Below are the code and all the weights of a small trained network. Each question names an input and a class and asks about switching units off, where a switched-off unit gives its printed mean instead of its output.

import numpy as np


def w(rows, s, z=0):
    codes = np.array(rows[::2]) - 128.0
    scale = np.full(codes.shape[1], s)
    scale[-1] = z or s
    return codes * scale


def f(y):
    return y / 2 * (1 + np.tanh(0.7978845608 * (y + 0.044715 * y**3)))


def log_softmax(a):
    a = a - a.max(-1, keepdims=True)
    return a - np.log(np.exp(a).sum(-1, keepdims=True))


def net(x, mask):
    res = np.array(x, float).reshape(1, 8) / 4 @ E
    y = f(res @ A[0][:, :-1].T + A[0][:, -1])
    res = res + np.where(mask, y, B[0][:, -1]) @ B[0][:, :-1]
    return log_softmax(res[-1] @ U[:, :-1].T + U[:, -1])


A, B = {}, {}
E = w([
[124,94,117,109,149,135,118,112,121,146],'x0',
[232,99,162,218,163,254,92,50,67,94],'x1',
[48,37,59,148,47,202,243,141,51,27],'x2',
[94,108,138,122,152,148,126,110,161,112],'x3',
[137,110,133,115,99,108,90,119,98,112],'x4',
[149,139,113,125,127,116,146,126,124,134],'x5',
[210,38,224,76,27,123,185,196,219,193],'x6',
[137,111,146,105,114,110,99,120,93,110],'x7',
],0.0085)
A[0] = w([
[127,226,148,135,176,50,34,70,194,151,253],'neuron 1',
[184,201,154,184,187,145,70,44,85,155,208],'neuron 2',
[203,40,171,109,77,224,191,196,112,143,189],'neuron 3',
[216,157,157,89,130,147,46,170,224,155,217],'neuron 4',
[207,92,227,99,76,167,84,128,221,193,151],'neuron 5',
[55,57,142,65,68,68,203,211,170,146,220],'neuron 6',
[12,192,111,43,173,20,117,94,96,167,190],'neuron 7',
[63,138,69,164,179,117,153,131,48,75,194],'neuron 8',
[104,149,155,79,156,18,62,254,205,154,237],'neuron 9',
],0.008,0.0041)
B[0] = w([
[153,157,128,113,209,184,65,149,143,215,247],'neuron 1',
[143,103,145,228,223,192,87,155,134,137,239],'neuron 2',
[113,102,154,186,37,124,149,58,179,42,231],'neuron 3',
[206,78,216,140,186,80,156,158,133,211,232],'neuron 4',
[198,92,162,166,152,1,228,41,89,179,246],'neuron 5',
[130,97,82,63,32,24,155,170,148,113,236],'neuron 6',
[46,251,82,90,128,92,134,182,141,214,215],'neuron 7',
[79,254,94,138,110,193,122,166,78,50,213],'neuron 8',
[206,173,63,15,160,79,164,141,129,202,242],'neuron 9',
],0.0092,0.014)
U = w([
[125,201,91,73,191,134,49,162,146,180,107],'0',
[186,107,166,23,147,96,172,140,133,170,93],'1',
[40,184,70,105,94,117,163,203,68,75,57],'2',
[119,70,105,80,32,82,146,184,167,96,184],'3',
[144,115,176,201,228,186,2,141,115,145,138],'4',
[177,98,211,212,165,72,131,65,135,164,18],'5',
[116,134,78,174,138,219,95,65,63,19,245],'6',
[155,99,185,174,24,166,156,21,155,61,3],'7',
],0.0096,0.0043)

Each question gives the input, the list of numbers given to net, and the class t.
The units are the neurons (one row each of A and B). Each row of codes is followed by its name. A weight is (code - 128) times the scale printed after its matrix; where a second scale follows, it is the last column's (A, B and U).
mask holds one flag per neuron, in row order. A switched-off neuron (its flag False) gives its mean, the last column of its row in B, instead of its output. The means were averaged over made-up inputs and are rounded, as every weight is.
A unit's drop is (log p(t) with every unit on - log p(t) with that unit switched off) / (log p(t) with every unit on - log p(t) with every unit switched off).
The circuit of an input: a set's keep is (log p(t) with only the set's units on - log p(t) with every unit switched off) / (log p(t) with every unit on - log p(t) with every unit switched off). Starting from all 9 units, units are removed one at a time, each time the one whose removal leaves the highest keep (on an exact tie, the one counted first), for as long as the keep stays at least 0.8.
units of the circuit, in order: the units of the circuit, biggest drop first
most important unit: the unit with the biggest drop
top k neurons: the k neurons with the biggest drops, biggest first
drop of u: that unit's drop, to one decimal
input [3,-4,1,-5,2,-1,-1,-3], class 2: units of the circuit, in order	[neuron 1; neuron 4]
input [-2,6,-8,-3,-4,8,-1,5], class 4: most important unit	neuron 2
input [-2,8,7,-6,-3,-8,1,-2], class 7: top 3 neurons	[neuron 3; neuron 1; neuron 2]
input [6,-3,3,-5,4,8,0,6], class 2: top 2 neurons	[neuron 4; neuron 5]
input [-6,-1,1,-5,4,-8,0,1], class 2: top 2 neurons	[neuron 4; neuron 5]
input [-7,1,-8,-1,4,-1,-3,1], class 4: top 3 neurons	[neuron 2; neuron 6; neuron 4]
input [4,-4,1,-7,8,2,1,-2], class 3: units of the circuit, in order	[neuron 1; neuron 6]
input [4,4,0,-8,4,3,-6,4], class 4: top 3 neurons	[neuron 2; neuron 3; neuron 6]
input [-2,-1,7,4,2,-5,7,8], class 3: top 2 neurons	[neuron 6; neuron 2]
input [0,4,7,-1,0,7,1,8], class 7: top 3 neurons	[neuron 3; neuron 2; neuron 1]
input [0,1,-1,-4,5,2,-8,8], class 4: top 2 neurons	[neuron 2; neuron 9]
input [-5,4,0,6,-6,-5,7,-5], class 5: top 3 neurons	[neuron 5; neuron 4; neuron 8]
input [0,1,7,-1,-6,-1,7,5], class 7: top 3 neurons	[neuron 3; neuron 9; neuron 7]
input [0,-3,8,8,7,-6,-1,6], class 2: units of the circuit, in order	[neuron 8]
input [-6,-5,2,-8,3,1,0,0], class 2: drop of neuron 8	-0.1
input [5,7,7,2,4,3,3,5], class 7: drop of neuron 3	0.2
input [-1,-6,1,-2,-3,-8,-2,-4], class 2: drop of neuron 2	0.2
